Each row has a name. Each piece below is followed by the name of the row it came from, unless a question asks for something else. Each question is about the rows just above it. Places in a row count from 1.

[174 109 129  92 115 126  77 187 125  92] = bute
[166 156 125 146  97 126  76 184 116 128] = guze
[ 68 123 153 115 124  95 157 122 165 136] = kat
Where does [ 68 123 153 115 124  95 157 122 166 136] differ from kat, and what was there?	9, [165]
Row and place of [146] in the named rows:	guze, 4
Go on from [156 125 146] to the end of its row.	[ 97 126  76 184 116 128]
Changed bute: [174 109 129  92 115 126  77 188 125  92]. Place and old value:	8, [187]
The rest of the row after [126  76]:	[184 116 128]
Where does [174 109 129  92 115 125  77 187 125  92] differ from bute, and what was there?	6, [126]

[143 176  91  85 125 133 178]  raban
[136  65 192 186  95 142  79]  Fepu
[133  85 195 157  96 158 166]  mobob
[115  72 107 136 112 145 126]  Ropu
[157] is at row and place	mobob, 4
The rest of the row after [176  91  85 125]:	[133 178]
[72] is at row and place	Ropu, 2

[132 119 117 180 114 113 128 156 153 117 126 145  76 113 187 139 111 169
 144 138 117  70 154]  mobob
[121 132 143 132 138 133 123 129 124 134 146 129 143 127 143 120 136 126
 131 129 119 131 133]  bute
[132 119 116 176 114 114 129 153 152 117 125 144  78 160  75 139 111 166
 125 137 118  73 152]  Mamu
[124 127 134 155 129 125 125 142 136 127 141 136 116 144 114 126 126 145
 138 133 116 104 143]  kat
[132 119 116 176 114 114 129 153 152 117 125 144  78 160  75 139 111 166
 143 137 118  73 152]  fiv
[108 142 172 123 160 147 115 123 108 146 177 126 186 114 187 101 155 108
 132 127 107 155 133]  raban
[107 142 174 127 160 146 114 126 109 147 180 128 184 116 185 101 154 111
 133 128 105 151 136]  von
[147 114  87 134  98 111 140 133 147 110  82 130  72 142  71 153 103 148
 125 129 147 101 124]  Ropu
[111 134 163 173 147 133 115 150 132 136 177 142 137 147 135 111 139 147
 148 137  96  99 158]  zufus
One entry of von was changed: [107 142 174 127 160 146 114 126 109 147 180 128 184 117 185 101 154 111
 133 128 105 151 136]. Where, and from what?	14, [116]
After [114 187], its row goes on with	[101 155 108 132 127 107 155 133]
The row with [132 119 116 176 114 114 129 153 152 117 125 144  78 160  75 139 111 166
 143 137 118  73 152] is	fiv

[107 127 150 147 140 123 118 127 141 174 115]  fiv
[101 129 184  99 168 126 117 127 195 174 116]  Ropu
[113 128 186  91 172 127 122 126 204 173 113]  Bak
[112 128 163  94 172 131 130 126 203 150 119]  zufus
Go on from [172 127 122] to the end of its row.	[126 204 173 113]
The rest of the row after [127 150]:	[147 140 123 118 127 141 174 115]

[163  83 109 101 134 166  99 120] = Fepu
[181 164  91 196 139  80  72  98] = mobob
[148 186 136  79 166 119 105 197] = bute
[182  77 182 112 173 150  67 132] = raban
[157 125  88  74 133  63  61 136] = Ropu
[113 201  89 104  93  58 149 103] = kat
[ 85 182 201  99 186 186 198 135] = zufus
[ 76  67 139 120 143 131  71  63] = fiv
[141 178 143 189 149  80 197  90] = Bak
Changed raban: [181  77 182 112 173 150  67 132]. Place and old value:	1, [182]
Row and place of [76] in the named rows:	fiv, 1
Changed mobob: [182 164  91 196 139  80  72  98]. Place and old value:	1, [181]

[ 91  88  81 108 166 124 132 160 100 152] : kat
[162 141 131 101 189 135 125 124 161 168] : Mamu
[112  94 186 135  85 129 115 109  83  91] : raban
[ 95  84 118  97 169 124 126 121 161 168] : guze
[132] is at row and place	kat, 7
After [141 131], its row goes on with	[101 189 135 125 124 161 168]

[166 131 131 158 184 152 124 138] = Bak
[150 134 130 148 172 150 115 154] = Mamu
[135 139 129 139 164 150 105 149] = zufus
Where in the named rows is [148]?	Mamu, 4
Where in the named rows is [152]?	Bak, 6
Where does [166 131 130 158 184 152 124 138] differ from Bak, and what was there?	3, [131]

[136 138 113 176 114 132 160  98  79 136 136 125 139 141 121 108] -> mobob
[136 160 109 184 114 135 167  91  66 134 138 112 140 141 121 110] -> zufus
[ 80 134 113 171 116 116 160  99  84 161 133 134 140 141 121 106] -> raban
[136 147 112 179 114 134 163  93  73 136 133 118 140 141 121 109] -> Mamu
[136 147 112 180 114 128 160  98  79 141 133 127 140 141 119 107] -> Fepu
[136 159 109 184 114 136 166  91  67 136 137 113 140 141 132 110] -> von
The rest of the row after [114 135 167  91]:	[ 66 134 138 112 140 141 121 110]
Changed mobob: [136 138 113 176 114 132 159  98  79 136 136 125 139 141 121 108]. Place and old value:	7, [160]
Where in the named rows is [80]?	raban, 1
Where in the named rows is [166]?	von, 7
After [147 112 179 114], its row goes on with	[134 163  93  73 136 133 118 140 141 121 109]
Go on from [136 137] to the end of its row.	[113 140 141 132 110]
Row and place of [93] in the named rows:	Mamu, 8

[117 113 125 110 119 162 123 146 119 138 117 155 134] : Fepu
[ 94 103  90 128 104 198 104 182 132 156 131 173 176] : Ropu
[141 133 161 136  89 115 144 111 126 134 104 122 116] : kat
[117 112 123 132 119 162 122 146 116 135 120 156 137] : von
Where in the named rows is [182]?	Ropu, 8
One entry of Fepu was changed: [117 113 126 110 119 162 123 146 119 138 117 155 134]. Where, and from what?	3, [125]
[155] is at row and place	Fepu, 12
Row and place of [111] in the named rows:	kat, 8
One entry of Fepu was changed: [117 113 125 110 119 162 123 146 119 139 117 155 134]. Where, and from what?	10, [138]
Row and place of [90] in the named rows:	Ropu, 3
One entry of Ropu was changed: [ 94 104  90 128 104 198 104 182 132 156 131 173 176]. Where, and from what?	2, [103]

[130 151 134 107 122 135] : von
[137 122 129 189 155  94] : kat
[116 141 137 110 134 147] : Fepu
[135 135 128 111 134 143] : guze
Row and place of [189] in the named rows:	kat, 4
Where does [116 141 137 110 134 148] differ from Fepu, and what was there?	6, [147]
One entry of kat was changed: [137 122 129 189 154  94]. Where, and from what?	5, [155]
After [111 134], its row goes on with	[143]

[172 129 181 135 155 166  95] -> kat
[140 175 141  85 189 110 119] -> mobob
[174 147 146 136 145 149  95] -> Ropu
[144  93 124 182  85 121 127] -> Fepu
[178 199 153  83 169 122  88] -> guze
[120 132 149  83 142 124 139] -> bute
[108 130  61 131  94  95 153] -> Bak
[141 101 140 123 157 179 120] -> zufus
[120 132 111  83 142 124 139] -> von
[141 101 140 183  95 154 120] -> fiv
[132  97 117 115 140 174 123] -> Mamu
[137 111 102 128  98 142 137] -> raban
Changed raban: [137 110 102 128  98 142 137]. Place and old value:	2, [111]
The rest of the row after [175 141  85 189]:	[110 119]
One entry of Bak was changed: [109 130  61 131  94  95 153]. Where, and from what?	1, [108]
Changed Fepu: [144  93 124 182  85 122 127]. Place and old value:	6, [121]
[122] is at row and place	guze, 6
Changed raban: [138 111 102 128  98 142 137]. Place and old value:	1, [137]

[129 127 171 112 118 155 118 131 130 133 139 147] -> Bak
[131 132 119 129 152 140 128 134 135 133 137 171] -> guze
[130 124 139 142 115 121 116 130 148 116 145  72] -> Ropu
Row and place of [145] in the named rows:	Ropu, 11
Changed Bak: [129 127 171 112 117 155 118 131 130 133 139 147]. Place and old value:	5, [118]
Where does [130 123 139 142 115 121 116 130 148 116 145  72] differ from Ropu, and what was there?	2, [124]

[147  81 166 117 128  60 138] = fiv
[188 102 164 176 151 134 105] = Fepu
[144  74 169 158 123 137  86] = raban
[136 104 114 102 117  59 158] = bute
[144  74 169 158 123  59 159] = Bak
[147  81 166 164 130 143 106] = mobob
[144  74 169 158 126 134  83] = von
Row and place of [86] in the named rows:	raban, 7
Where does [143  74 169 158 123  59 159] differ from Bak, and what was there?	1, [144]
One entry of Fepu was changed: [188 101 164 176 151 134 105]. Where, and from what?	2, [102]
The rest of the row after [136 104 114 102 117]:	[ 59 158]
Where does [147  81 166 163 130 143 106] differ from mobob, and what was there?	4, [164]

[157  64 135 107 129 123 132 141 128 126 109 152 121 137  84 118 135 194
 158 123 121 149 114 161 129 161 179 164 154 131 128] = bute
[124 129 105  69 127 125 184  78 110 106 143 166 133  99 126  96 137 105
 136  96  82 156 139  91 127 181 116 134 151  84 127] = raban
[ 99 152 141 101 127 128  97 106  99 142 134 123 138 122 163 157 126 105
 135 118 155 133 149 117 131 104 103 110 154 117 127] = zufus
[167  79 105 116 124 142 188 101 183 131  94  73 126 127 122 132 149 102
  61 139 136 169 122  88 133 161 180 164 154 131 128] = guze
Go on from [161 180 164 154 131] to the end of its row.	[128]
[180] is at row and place	guze, 27

